In the rows, zero is written as 128.
Known rows, with every step that occurs:
zaluz > seru > demas > mopu > devi: [111 157 156  89 162 199 191  90  94 144 117 152 145  86 141 171  96  95]
valo > mopu > devi > demas > zaluz: [115 106 162 104 116 187 207  80  88 143 109 137 150  94 160 144 129  83]
zaluz > valo > mopu > devi: [108 146 151 109 135 158 182  82 103 134 126 146 129  99 152 173 105 106]
mopu > devi > demas: [116 105 142 103 134 191 188  78 110 146 103 137 131 131 146 144 117  90]
mopu > valo > seru > demas > zaluz: [136 122 160 105 130 165 185 106  76 145 127 170 157  97 135 105 129  85]
valo > mopu > devi: [116 131 141  91 130 175 195  82 116 148 121 160 127  99 155 157 130  95]
valo > seru > demas > zaluz: [135 124 169  93 136 161 173 106  85 139 133 151 159  95 135 103 129  81]
zaluz > valo > mopu > devi > demas > seru: [ 92 137 169 100 129 194 199  77  76 119  99 139 144  87 149 162  90  92]
devi > demas: [116 119 149 104 143 173 174  84  98 150 113 118 126 135 152 110 117  86]
demas > zaluz > valo: [121 139 160 112 143 130 160 106  88 135 138  97 144 113 146 140  99  92]
demas > mopu > valo > seru: [117 126 138  88 134 187 195  97  93 148 119 156 126  88 149 120 119  74]
valo > seru > demas > devi: [123 130 164  87 137 177 171  88  95 125 136 163 129 111 146 129 129  94]
devi > demas > mopu: [108 126 155  95 146 188 191  83  88 145 111 110 126 109 163 119 111  77]
demas > mopu: [114 140 146  86 151 167 184  93 103 150 127 118 122 101 161 131 115  80]
zaluz > valo > seru > demas > devi > mopu: [106 148 165  96 133 155 169  92  70 108 143 135 123  93 151 149 108 101]
devi > mopu > valo > seru > demas > zaluz: [126 123 153  99 121 157 195 108  63 141 129 160 149  80 144 109 134  80]
zaluz > valo > mopu > devi > demas: [100 133 158 117 130 180 189  73  86 130 111 134 131 106 153 161  99 102]
mopu > valo > seru: [127 119 132  95 133 171 179  96 105 152 121 164 127 116 139 110 121  84]
mopu > devi: [123 120 132  94 140 171 182  88 125 149 119 146 128 124 143 157 123  94]

Rows:
[111 157 173  98 151 169 170  98  72 124 131 139 139  83 141 127  93  90]
zaluz > valo > seru > demas > mopu
[123 153 175 119 150 130 161 104  74 131 140 117 152 109 141 133 101 102]
seru > demas > zaluz > valo
[113 136 163 111 126 152 188  92  90 131 130 132 148  85 152 174 110  98]
demas > zaluz > valo > mopu > devi
[121 165 156  96 167 165 161  97  95 150 129 141 142 118 137 128  98 100]
zaluz > seru > demas
[101 120 161  84 124 210 212  75  90 134  96 155 142  88 153 147 115  82]
valo > mopu > devi > demas > seru
[121 140 165  82 148 183 183  95  85 139 127 154 139  82 146 113 119  79]
valo > seru > demas > mopu
[128 133 147 101 139 172 178  96  89 147 123 184 136 111 133 105 124  92]
mopu > valo > seru > demas
[110 125 165 100 129 201 201  84  84 144 108 132 160  85 150 156 109  85]
valo > mopu > devi > demas > zaluz > seru
[124 129 153  97 131 181 183  86  87 130 131 184 125 112 146 130 126  98]
mopu > valo > seru > demas > devi
[113 133 157  80 128 168 182  91  82 122 138 152 121  93 157 132 134  89]
valo > seru > demas > devi > mopu
[118 121 124  89 124 164 189 102  92 147 122 153 120  97 148 114 128  79]
devi > mopu > valo > seru
[112 143 165  98 142 187 185  92  83 121 120 157 143  77 135 163  97  95]
zaluz > valo > seru > demas > mopu > devi
[117  98 165 109 119 186 181  93  81 123 109 123 160 103 134 146 102  85]
mopu > devi > demas > zaluz > valo > seru
[116 154 162  94 157 167 183  92  87 143 128 138 131  97 155 126 117  90]
seru > demas > mopu
[120 135 141  96 130 165 190 100  76 144 124 173 130  92 144 109 127  87]
devi > mopu > valo > seru > demas
[116 164 184 118 141 134 174  96  64 128 142 132 152  84 153 132 109 102]
seru > demas > zaluz > valo > mopu
[120 143 163  96 147 161 172  84  97 130 139 146 121 125 156 143 125 105]
seru > demas > devi
[111 171 165  89 170 180 178  96  84 146 128 133 141  91 147 138  92  90]
zaluz > seru > demas > mopu
[115 138 136  98 145 170 196  93  96 153 122 140 119 104 159 134 115  85]
demas > mopu > valo
[109 130 139  84 131 153 182  89 100 133 139 116 106 112 171 151 129  91]
demas > devi > mopu
